Here is a tiny trained network, its code and every weight. The questions are about switching its units off for an input and a target symbol, where a switched-off unit gives its printed mean instead of its output.

import numpy as np


def w(rows, s, z=0):
    codes = np.array(rows[::2]) - 128.0
    scale = np.full(codes.shape[1], s)
    scale[-1] = z or s
    return codes * scale


def norm(h):
    return h / np.sqrt((h * h).mean(-1, keepdims=True) + 1e-5)


def f(y):
    return np.maximum(y, 0)


def softmax(a):
    e = np.exp(a - a.max(-1, keepdims=True))
    return e / e.sum(-1, keepdims=True)


def log_softmax(a):
    a = a - a.max(-1, keepdims=True)
    return a - np.log(np.exp(a).sum(-1, keepdims=True))


def net(x, mask):
    ids = ['αβγεζηθλμξπτφψ'.index(c) for c in x.split()]
    T = len(ids)
    res = E[ids] + P[:T]
    r = norm(res)
    for j in range(2):
        rows = slice(2 * j, 2 * j + 2)
        q, k, v = (r @ M[0][rows].T for M in (Q, K, V))
        z = softmax(np.where(np.tri(T) > 0, q @ k.T / 2**0.5, -1e9)) @ v
        o = O[0][rows]
        res = res + np.where(mask[j], z, o[:, -1]) @ o[:, :-1]
    y = f(norm(res) @ A[0][:, :-1].T + A[0][:, -1])
    res = res + np.where(mask[2:6], y, B[0][:, -1]) @ B[0][:, :-1]
    return log_softmax(norm(res)[-1] @ U[:, :-1].T + U[:, -1])


Q, K, V, O, A, B = {}, {}, {}, {}, {}, {}
E = w([
[88,97,151,220,78,113],'α',
[171,172,111,136,211,157],'β',
[83,113,163,97,131,176],'γ',
[116,144,195,102,116,110],'ε',
[84,129,118,138,95,28],'ζ',
[56,216,252,99,83,137],'η',
[120,91,175,131,200,69],'θ',
[180,171,178,198,149,107],'λ',
[125,209,229,94,131,80],'μ',
[73,147,177,136,134,210],'ξ',
[115,152,191,75,144,118],'π',
[112,133,208,114,137,157],'τ',
[88,146,63,98,187,77],'φ',
[133,199,54,157,68,108],'ψ',
],0.02)
P = w([
[9,221,212,138,145,143],'0',
[29,195,183,145,172,133],'1',
[113,177,153,118,98,157],'2',
[67,159,135,160,176,127],'3',
[137,148,111,126,93,142],'4',
[86,132,94,169,177,127],'5',
],0.012)
Q[0] = w([
[230,99,109,55,37,190],'head 1',
[176,154,161,65,184,177],'head 1',
[43,126,163,163,141,80],'head 2',
[7,114,109,171,174,49],'head 2',
],0.015)
K[0] = w([
[35,213,238,42,99,197],'head 1',
[184,77,185,24,113,165],'head 1',
[237,26,73,159,137,84],'head 2',
[176,82,5,217,159,57],'head 2',
],0.012)
V[0] = w([
[122,122,106,9,189,137],'head 1',
[63,126,118,116,61,118],'head 1',
[116,183,74,113,118,138],'head 2',
[134,174,138,142,129,193],'head 2',
],0.014)
O[0] = w([
[62,150,163,56,154,152,1],'head 1',
[88,48,60,118,60,99,254],'head 1',
[153,173,7,125,110,121,190],'head 2',
[235,145,105,133,131,186,194],'head 2',
],0.015,0.0058)
A[0] = w([
[105,234,122,221,173,2,119],'neuron 1',
[195,209,170,158,143,74,28],'neuron 2',
[246,51,71,175,195,206,3],'neuron 3',
[110,102,220,45,101,119,114],'neuron 4',
],0.0087,0.0043)
B[0] = w([
[110,50,94,136,195,160,254],'neuron 1',
[94,174,71,141,42,7,182],'neuron 2',
[67,192,193,131,128,107,173],'neuron 3',
[229,75,44,132,113,91,246],'neuron 4',
],0.012,0.0047)
U = w([
[141,46,158,250,107,155,50],'α',
[141,197,121,113,199,144,169],'β',
[111,68,108,84,141,202,158],'γ',
[196,60,127,97,115,84,88],'ε',
[49,70,112,136,115,98,121],'ζ',
[115,150,160,123,63,126,163],'η',
[114,104,182,128,177,124,252],'θ',
[158,164,164,226,151,80,84],'λ',
[150,173,118,83,128,17,50],'μ',
[97,117,137,186,139,235,154],'ξ',
[149,126,115,31,158,113,125],'π',
[188,72,177,166,136,188,128],'τ',
[59,168,77,60,172,135,108],'φ',
[133,160,32,159,139,147,118],'ψ',
],0.02,0.011)

Each question gives the input, a string of symbols that net reads in full, and the target symbol t.
The units are the heads (2 rows each of Q, K, V and O) and the neurons (one row each of A and B). Each row of codes is followed by its name. A weight is (code - 128) times the scale printed after its matrix; where a second scale follows, it is the last column's (O, A, B and U).
mask holds one flag per unit, heads first, then neurons. A switched-off unit (its flag False) gives its mean, the last column of its rows in O or B, instead of its output. The means were averaged over made-up inputs and are rounded, as every weight is.
A unit's drop is (log p(t) with every unit on - log p(t) with that unit switched off) / (log p(t) with every unit on - log p(t) with every unit switched off).
The circuit of an input: a set's keep is (log p(t) with only the set's units on - log p(t) with every unit switched off) / (log p(t) with every unit on - log p(t) with every unit switched off). Starting from all 6 units, units are removed one at a time, each time the one whose removal leaves the highest keep (on an exact tie, the one counted first), for as long as the keep stays at least 0.8.
units of the circuit, in order: the units of the circuit, biggest drop first
k most important neurons: the k neurons with the biggest drops, biggest first
which heads matter: for each layer, one digit per head in row order, 1 if its drop is at least 0.15 and else 0, layers parted by /
drop when u is switched off: that unit's drop, to one decimal
input ε λ ε μ, target λ: units of the circuit, in order => [head 1]
input ψ θ γ ψ λ, target λ: units of the circuit, in order => [neuron 3; head 1]
input μ ζ λ ε η γ, target λ: units of the circuit, in order => [head 1; neuron 3]
input λ η η η β, target β: 3 most important neurons => [neuron 3; neuron 4; neuron 2]
input φ ζ η γ, target ζ: which heads matter => 01
input μ π η μ η ε, target ε: units of the circuit, in order => [head 2; neuron 4; head 1]
input η ζ η τ ε λ, target λ: which heads matter => 10
input η θ η ε, target θ: units of the circuit, in order => [head 2; head 1]
input ζ ψ ζ ε ξ, target ξ: units of the circuit, in order => [neuron 4; neuron 3]
input μ η η ζ β, target β: units of the circuit, in order => [neuron 3; head 1; head 2]
input η η ε π η ε, target ε: units of the circuit, in order => [neuron 4; head 2; head 1]
input ε μ α ζ τ, target τ: drop when head 1 is switched off => 0.2
input ψ η η ψ π, target π: drop when head 2 is switched off => 0.0
input μ ζ ζ ε, target ζ: drop when head 2 is switched off => 0.4
input θ η λ ε, target λ: drop when neuron 2 is switched off => 0.1
input ψ ψ θ φ φ ε, target φ: units of the circuit, in order => [head 1]
